Here is a tiny trained network, its code and every weight. The questions are about switching its units off for an input and a target symbol, where a switched-off unit gives its printed mean instead of its output.

import numpy as np


def w(rows, s, z=0):
    codes = np.array(rows[::2]) - 128.0
    scale = np.full(codes.shape[1], s)
    scale[-1] = z or s
    return codes * scale


def f(y):
    return y / 2 * (1 + np.tanh(0.7978845608 * (y + 0.044715 * y**3)))


def softmax(a):
    e = np.exp(a - a.max(-1, keepdims=True))
    return e / e.sum(-1, keepdims=True)


def log_softmax(a):
    a = a - a.max(-1, keepdims=True)
    return a - np.log(np.exp(a).sum(-1, keepdims=True))


def net(x, mask):
    ids = ['δζηθλμστψω'.index(c) for c in x.split()]
    T = len(ids)
    res = E[ids] + P[:T]
    r = res
    for j in range(2):
        rows = slice(2 * j, 2 * j + 2)
        q, k, v = (r @ M[0][rows].T for M in (Q, K, V))
        z = softmax(np.where(np.tri(T) > 0, q @ k.T / 2**0.5, -1e9)) @ v
        o = O[0][rows]
        res = res + np.where(mask[j], z, o[:, -1]) @ o[:, :-1]
    y = f(res @ A[0][:, :-1].T + A[0][:, -1])
    res = res + np.where(mask[2:18], y, B[0][:, -1]) @ B[0][:, :-1]
    return log_softmax(res[-1] @ U[:, :-1].T + U[:, -1])


Q, K, V, O, A, B = {}, {}, {}, {}, {}, {}
E = w([
[34,38,210,76,119,169],'δ',
[74,136,99,117,159,146],'ζ',
[134,122,187,231,197,103],'η',
[10,108,194,119,187,204],'θ',
[161,171,99,155,155,87],'λ',
[245,79,102,208,128,2],'μ',
[155,122,83,80,86,83],'σ',
[148,3,235,204,147,94],'τ',
[64,149,154,53,106,163],'ψ',
[191,58,170,115,79,72],'ω',
],0.0052)
P = w([
[56,196,82,118,187,22],'0',
[145,128,152,211,90,192],'1',
[140,31,210,86,154,62],'2',
[157,150,146,191,89,198],'3',
[132,17,230,72,156,74],'4',
[149,146,137,184,80,184],'5',
[140,12,221,62,157,74],'6',
[136,135,136,183,75,172],'7',
[145,10,223,58,159,78],'8',
[133,130,114,177,70,158],'9',
[149,12,220,53,161,79],'10',
[114,120,99,163,65,152],'11',
[153,2,227,57,163,77],'12',
],0.0064)
Q[0] = w([
[151,229,37,206,37,218],'head 0',
[164,239,3,197,41,203],'head 0',
[77,213,3,204,130,246],'head 1',
[204,37,230,32,206,12],'head 1',
],0.0068)
K[0] = w([
[227,63,187,110,28,229],'head 0',
[223,58,203,139,28,240],'head 0',
[238,45,207,145,13,220],'head 1',
[48,189,53,120,254,8],'head 1',
],0.0072)
V[0] = w([
[100,74,215,32,68,156],'head 0',
[49,31,235,197,160,176],'head 0',
[235,48,186,180,75,53],'head 1',
[120,149,92,1,95,126],'head 1',
],0.0076)
O[0] = w([
[11,172,137,162,201,53,77],'head 0',
[3,58,77,232,112,147,250],'head 0',
[120,150,244,118,7,57,148],'head 1',
[151,161,109,44,234,58,57],'head 1',
],0.0079,0.0015)
A[0] = w([
[77,182,104,184,90,113,135],'neuron 0',
[186,121,204,71,54,25,152],'neuron 1',
[122,127,187,50,172,3,139],'neuron 2',
[43,64,188,140,116,64,169],'neuron 3',
[170,96,140,111,87,140,223],'neuron 4',
[161,100,108,145,102,138,241],'neuron 5',
[115,83,17,146,208,187,177],'neuron 6',
[128,87,182,99,103,154,229],'neuron 7',
[73,57,160,106,134,52,188],'neuron 8',
[219,89,99,81,192,221,186],'neuron 9',
[125,150,87,154,118,109,243],'neuron 10',
[195,80,68,69,205,208,156],'neuron 11',
[102,91,140,162,88,150,254],'neuron 12',
[158,115,135,115,112,183,234],'neuron 13',
[209,178,194,9,195,71,173],'neuron 14',
[82,90,98,44,240,29,160],'neuron 15',
],0.007,0.0039)
B[0] = w([
[194,185,133,81,162,166,167],'neuron 0',
[106,97,128,107,35,131,213],'neuron 1',
[69,76,233,69,108,39,179],'neuron 2',
[99,147,82,159,112,68,251],'neuron 3',
[129,150,91,157,72,168,204],'neuron 4',
[125,171,94,176,99,191,196],'neuron 5',
[100,58,97,166,110,190,170],'neuron 6',
[129,164,83,146,65,120,231],'neuron 7',
[63,127,112,183,106,69,225],'neuron 8',
[227,171,63,113,199,189,205],'neuron 9',
[119,181,138,185,97,190,165],'neuron 10',
[191,126,57,136,211,151,193],'neuron 11',
[134,175,83,160,109,145,254],'neuron 12',
[158,192,78,175,68,183,187],'neuron 13',
[213,175,176,2,119,71,223],'neuron 14',
[78,33,203,133,246,91,196],'neuron 15',
],0.0069,0.0058)
U = w([
[140,233,51,196,95,254,252],'δ',
[59,138,52,185,56,71,197],'ζ',
[159,188,184,71,167,81,134],'η',
[174,141,36,113,183,159,73],'θ',
[120,37,66,161,175,214,28],'λ',
[187,231,67,86,148,165,85],'μ',
[129,112,180,112,218,135,181],'σ',
[157,130,161,69,42,166,33],'τ',
[55,37,182,178,199,64,98],'ψ',
[71,102,232,81,98,46,89],'ω',
],0.0049,0.003)

Each question gives the input, a string of symbols that net reads in full, and the target symbol t.
The units are the heads (2 rows each of Q, K, V and O) and the neurons (one row each of A and B). Each row of codes is followed by its name. A weight is (code - 128) times the scale printed after its matrix; where a second scale follows, it is the last column's (O, A, B and U).
mask holds one flag per unit, heads first, then neurons. A switched-off unit (its flag False) gives its mean, the last column of its rows in O or B, instead of its output. The means were averaged over made-up inputs and are rounded, as every weight is.
A unit's drop is (log p(t) with every unit on - log p(t) with that unit switched off) / (log p(t) with every unit on - log p(t) with every unit switched off).
The circuit of an input: a set's keep is (log p(t) with only the set's units on - log p(t) with every unit switched off) / (log p(t) with every unit on - log p(t) with every unit switched off). Starting from the 12 units with the biggest drops (on a tie, the unit counted first), units are removed one at a time, each time the one whose removal leaves the highest keep (on an exact tie, the one counted first), for as long as the keep stays at least 0.8.
units of the circuit, in order: the units of the circuit, biggest drop first
most important unit: the unit with the biggest drop
top k neurons: the k neurons with the biggest drops, biggest first
which heads matter: for each layer, one digit per head in row order, 1 if its drop is at least 0.15 and else 0, layers parted by /
drop when u is switched off: that unit's drop, to one decimal
input ζ λ σ τ ω, target θ: which heads matter : 11
input σ τ ζ τ μ τ ψ η ω, target η: which heads matter : 11
input λ λ η, target μ: units of the circuit, in order : head 0; head 1; neuron 9; neuron 14
input δ τ τ δ, target ζ: units of the circuit, in order : head 0; neuron 3; head 1
input σ δ θ μ δ ω θ, target η: units of the circuit, in order : head 0; neuron 14; head 1
input θ δ λ σ τ λ σ δ ω μ δ, target λ: which heads matter : 01
input μ τ δ δ θ δ τ ω μ μ η, target τ: units of the circuit, in order : head 0; head 1; neuron 1; neuron 14
input λ δ μ θ ω, target μ: most important unit : head 0
input ω λ η, target ω: which heads matter : 11
input λ η μ ω λ μ λ μ δ σ σ, target μ: top 2 neurons : neuron 9; neuron 14
input θ η σ, target λ: which heads matter : 01
input τ μ λ δ ψ σ δ, target ζ: which heads matter : 01
input ω δ τ ω μ θ δ η τ δ λ, target ω: which heads matter : 01
input θ δ ψ σ δ δ μ, target λ: which heads matter : 01
input ψ λ ζ η δ ψ δ, target σ: which heads matter : 11
input τ η σ, target ζ: most important unit : head 1
input λ τ θ τ μ, target μ: top 3 neurons : neuron 9; neuron 14; neuron 11
input μ δ τ δ δ, target τ: top 2 neurons : neuron 1; neuron 14
input σ ω ζ ψ μ τ δ, target η: top 3 neurons : neuron 14; neuron 2; neuron 9
input ζ μ η η ψ θ μ σ δ, target θ: most important unit : head 1
input θ σ λ δ ζ, target λ: drop when neuron 14 is switched off : 0.1
input θ η σ λ τ μ λ, target λ: drop when neuron 3 is switched off : 0.0
input ω τ σ η δ τ μ τ, target ζ: drop when neuron 3 is switched off : 0.2
input δ ψ μ, target ψ: drop when head 1 is switched off : 0.3
input μ ψ ψ η τ ω λ τ δ ζ τ θ τ, target τ: top 2 neurons : neuron 1; neuron 14
